Below are the code and all the weights of a small trained network. Each question names an input and a class and asks about switching units off, where a switched-off unit gives its printed mean instead of its output.

import numpy as np


def w(rows, s, z=0):
    codes = np.array(rows[::2]) - 128.0
    scale = np.full(codes.shape[1], s)
    scale[-1] = z or s
    return codes * scale


def norm(h):
    return h / np.sqrt((h * h).mean(-1, keepdims=True) + 1e-5)


def f(y):
    return np.maximum(y, 0)


def log_softmax(a):
    a = a - a.max(-1, keepdims=True)
    return a - np.log(np.exp(a).sum(-1, keepdims=True))


def net(x, mask):
    res = np.array(x, float).reshape(1, 6) / 4 @ E
    u = 0
    for l in range(2):
        y = f(norm(res) @ A[l][:, :-1].T + A[l][:, -1])
        res = res + np.where(mask[u : u + 3], y, B[l][:, -1]) @ B[l][:, :-1]
        u += 3
    return log_softmax(norm(res)[-1] @ U[:, :-1].T + U[:, -1])


A, B = {}, {}
E = w([
[221,20,47,122,127,60,207,107,176],'x0',
[114,127,123,113,135,116,136,139,124],'x1',
[125,117,122,111,135,150,127,126,126],'x2',
[123,130,127,126,114,124,130,130,125],'x3',
[101,90,155,228,118,192,205,255,172],'x4',
[124,124,112,143,141,133,120,123,132],'x5',
],0.0077)
A[0] = w([
[37,197,193,180,134,164,64,216,86,2],'L0N1',
[59,141,174,201,91,164,212,253,218,8],'L0N2',
[145,118,134,130,144,248,204,200,121,74],'L0N3',
],0.0056,0.0037)
B[0] = w([
[102,184,149,72,160,152,180,39,242,239],'L0N1',
[176,2,137,164,166,85,59,214,18,254],'L0N2',
[134,125,82,176,97,99,82,142,54,208],'L0N3',
],0.0079,0.0064)
A[1] = w([
[141,155,122,37,133,61,71,62,98,202],'L1N1',
[51,178,179,106,133,186,116,146,150,5],'L1N2',
[192,58,82,119,116,91,254,135,163,53],'L1N3',
],0.0092,0.0021)
B[1] = w([
[133,47,145,227,141,145,124,255,105,249],'L1N1',
[160,184,42,52,75,81,157,51,190,189],'L1N2',
[64,254,168,58,111,175,134,32,152,215],'L1N3',
],0.0092,0.011)
U = w([
[162,1,153,236,126,86,79,231,79,5],'0',
[101,229,153,61,99,104,159,13,219,251],'1',
],0.0073,0.00017)

Each question gives the input, the list of numbers given to net, and the class t.
The units are the neurons (one row each of A and B). Each row of codes is followed by its name. A weight is (code - 128) times the scale printed after its matrix; where a second scale follows, it is the last column's (A, B and U).
mask holds one flag per neuron, layer by layer. A switched-off neuron (its flag False) gives its mean, the last column of its row in B, instead of its output. The means were averaged over made-up inputs and are rounded, as every weight is.
A unit's drop is (log p(t) with every unit on - log p(t) with that unit switched off) / (log p(t) with every unit on - log p(t) with every unit switched off).
The circuit of an input: a set's keep is (log p(t) with only the set's units on - log p(t) with every unit switched off) / (log p(t) with every unit on - log p(t) with every unit switched off). Starting from all 6 units, units are removed one at a time, each time the one whose removal leaves the highest keep (on an exact tie, the one counted first), for as long as the keep stays at least 0.8.
circuit, biggest first: the units of the circuit, biggest drop first
k most important neurons: the k neurons with the biggest drops, biggest first
drop when u is switched off: that unit's drop, to one decimal
input [-4,-5,-2,-8,-7,-4], class 0: circuit, biggest first : L1N1
input [-8,-3,2,0,5,8], class 1: 2 most important neurons : L0N1, L1N2
input [-4,6,8,-5,3,7], class 1: 3 most important neurons : L0N1, L1N1, L1N2
input [5,4,-7,0,4,-8], class 1: 2 most important neurons : L1N3, L1N1
input [-7,-3,-1,1,5,2], class 1: 2 most important neurons : L0N1, L1N1
input [-4,-6,0,-1,-4,-8], class 0: 2 most important neurons : L1N1, L1N3
input [-6,-5,7,0,5,6], class 1: 3 most important neurons : L0N1, L1N1, L1N2
input [5,-5,-2,8,3,-1], class 1: 2 most important neurons : L1N3, L1N1
input [3,2,1,4,-4,8], class 0: drop when L1N1 is switched off : 5.0
input [5,6,-5,4,2,-7], class 1: drop when L1N3 is switched off : 0.1
input [7,5,-5,-5,6,0], class 1: drop when L1N3 is switched off : 1.5
